Here is a tiny trained network, its code and every weight. The questions are about switching its units off for an input and a target symbol, where a switched-off unit gives its printed mean instead of its output.

import numpy as np


def w(rows, s, z=0):
    codes = np.array(rows[::2]) - 128.0
    scale = np.full(codes.shape[1], s)
    scale[-1] = z or s
    return codes * scale


def norm(h):
    return h / np.sqrt((h * h).mean(-1, keepdims=True) + 1e-5)


def f(y):
    return np.maximum(y, 0)


def softmax(a):
    e = np.exp(a - a.max(-1, keepdims=True))
    return e / e.sum(-1, keepdims=True)


def log_softmax(a):
    a = a - a.max(-1, keepdims=True)
    return a - np.log(np.exp(a).sum(-1, keepdims=True))


def net(x, mask):
    ids = ['ΘΠΨβγδεζηλμτω'.index(c) for c in x.split()]
    T = len(ids)
    res = E[ids] + P[:T]
    r = norm(res)
    for j in range(3):
        rows = slice(4 * j, 4 * j + 4)
        q, k, v = (r @ M[0][rows].T for M in (Q, K, V))
        z = softmax(np.where(np.tri(T) > 0, q @ k.T / 4**0.5, -1e9)) @ v
        o = O[0][rows]
        res = res + np.where(mask[j], z, o[:, -1]) @ o[:, :-1]
    y = f(norm(res) @ A[0][:, :-1].T + A[0][:, -1])
    res = res + np.where(mask[3:11], y, B[0][:, -1]) @ B[0][:, :-1]
    return log_softmax(norm(res)[-1] @ U[:, :-1].T + U[:, -1])


Q, K, V, O, A, B = {}, {}, {}, {}, {}, {}
E = w([
[96,64,165],'Θ',
[103,65,175],'Π',
[147,100,177],'Ψ',
[108,68,177],'β',
[66,247,129],'γ',
[215,217,208],'δ',
[106,82,202],'ε',
[206,209,198],'ζ',
[115,63,186],'η',
[118,65,185],'λ',
[232,235,210],'μ',
[114,88,200],'τ',
[102,59,188],'ω',
],0.013)
P = w([
[178,2,179],'0',
[123,170,172],'1',
[103,167,175],'2',
[163,92,138],'3',
[137,89,135],'4',
[122,74,127],'5',
[102,62,122],'6',
[93,52,120],'7',
],0.012)
Q[0] = w([
[117,186,107],'h1',
[126,89,156],'h1',
[121,5,91],'h1',
[233,121,94],'h1',
[86,121,94],'h2',
[158,122,64],'h2',
[117,131,120],'h2',
[114,95,109],'h2',
[110,118,102],'h3',
[65,133,138],'h3',
[107,86,102],'h3',
[137,124,31],'h3',
],0.019)
K[0] = w([
[103,229,167],'h1',
[129,163,133],'h1',
[180,31,176],'h1',
[255,127,161],'h1',
[143,200,121],'h2',
[70,250,153],'h2',
[74,107,215],'h2',
[105,205,170],'h2',
[165,130,45],'h3',
[133,164,118],'h3',
[124,191,112],'h3',
[155,48,194],'h3',
],0.012)
V[0] = w([
[169,102,227],'h1',
[117,142,143],'h1',
[166,171,10],'h1',
[153,157,81],'h1',
[84,174,85],'h2',
[200,149,75],'h2',
[161,118,150],'h2',
[119,176,188],'h2',
[64,186,149],'h3',
[113,170,152],'h3',
[85,142,211],'h3',
[68,164,94],'h3',
],0.014)
O[0] = w([
[81,254,125,205],'h1',
[139,123,44,142],'h1',
[52,19,137,3],'h1',
[47,97,101,72],'h1',
[131,230,98,52],'h2',
[164,118,127,45],'h2',
[162,106,160,157],'h2',
[175,174,96,166],'h2',
[155,78,72,198],'h3',
[148,150,86,174],'h3',
[106,158,86,232],'h3',
[221,90,37,135],'h3',
],0.0072,0.013)
A[0] = w([
[69,95,140,180],'n1',
[129,124,127,79],'n2',
[157,185,110,166],'n3',
[110,180,98,108],'n4',
[154,106,252,195],'n5',
[163,205,188,134],'n6',
[94,117,203,2],'n7',
[194,167,128,225],'n8',
],0.018,0.0026)
B[0] = w([
[141,174,222,140],'n1',
[114,171,145,128],'n2',
[110,1,171,231],'n3',
[120,127,212,187],'n4',
[205,63,115,172],'n5',
[111,86,52,249],'n6',
[131,154,72,140],'n7',
[126,24,96,243],'n8',
],0.0072,0.013)
U = w([
[20,72,84,122],'Θ',
[119,176,123,86],'Π',
[127,162,119,2],'Ψ',
[241,104,194,220],'β',
[114,184,93,48],'γ',
[107,145,126,84],'δ',
[96,138,129,110],'ε',
[216,216,2,206],'ζ',
[124,165,128,22],'η',
[95,146,127,206],'λ',
[120,171,122,62],'μ',
[129,150,122,54],'τ',
[103,160,34,80],'ω',
],0.013,0.0041)

Each question gives the input, a string of symbols that net reads in full, and the target symbol t.
The units are the heads (4 rows each of Q, K, V and O) and the neurons (one row each of A and B). Each row of codes is followed by its name. A weight is (code - 128) times the scale printed after its matrix; where a second scale follows, it is the last column's (O, A, B and U).
mask holds one flag per unit, heads first, then neurons. A switched-off unit (its flag False) gives its mean, the last column of its rows in O or B, instead of its output. The means were averaged over made-up inputs and are rounded, as every weight is.
A unit's drop is (log p(t) with every unit on - log p(t) with that unit switched off) / (log p(t) with every unit on - log p(t) with every unit switched off).
The circuit of an input: a set's keep is (log p(t) with only the set's units on - log p(t) with every unit switched off) / (log p(t) with every unit on - log p(t) with every unit switched off). Starting from all 11 units, units are removed one at a time, each time the one whose removal leaves the highest keep (on an exact tie, the one counted first), for as long as the keep stays at least 0.8.
units of the circuit, in order: the units of the circuit, biggest drop first
k most important neurons: the k neurons with the biggest drops, biggest first
heads that matter: for each layer, one digit per head in row order, 1 if its drop is at least 0.15 and else 0, layers parted by /
drop of u: that unit's drop, to one decimal
input γ ζ δ, target ζ: units of the circuit, in order : h2; n6
input γ ω ζ, target ζ: units of the circuit, in order : n6; h1
input γ Π τ, target ζ: heads that matter : 100
input γ γ ω γ γ γ τ, target ζ: units of the circuit, in order : h1; h2
input γ Ψ Π, target ζ: heads that matter : 110
input Θ γ ω ω λ Ψ γ, target Θ: units of the circuit, in order : n3; n4
input γ δ Θ, target ζ: 2 most important neurons : n6; n5
input γ ε ε, target ζ: units of the circuit, in order : h1
input γ ω δ, target ζ: units of the circuit, in order : n6; h1
input ω δ Θ ζ Θ β ω ζ, target Θ: heads that matter : 100
input γ Θ Θ, target ζ: drop of n6 : 0.1
input γ β Ψ, target ζ: drop of h1 : 1.4
input η γ β ζ γ, target Θ: drop of n4 : -0.1
input γ Θ Ψ, target ζ: drop of n6 : 0.2
input Π δ Ψ, target Θ: most important neuron : n6
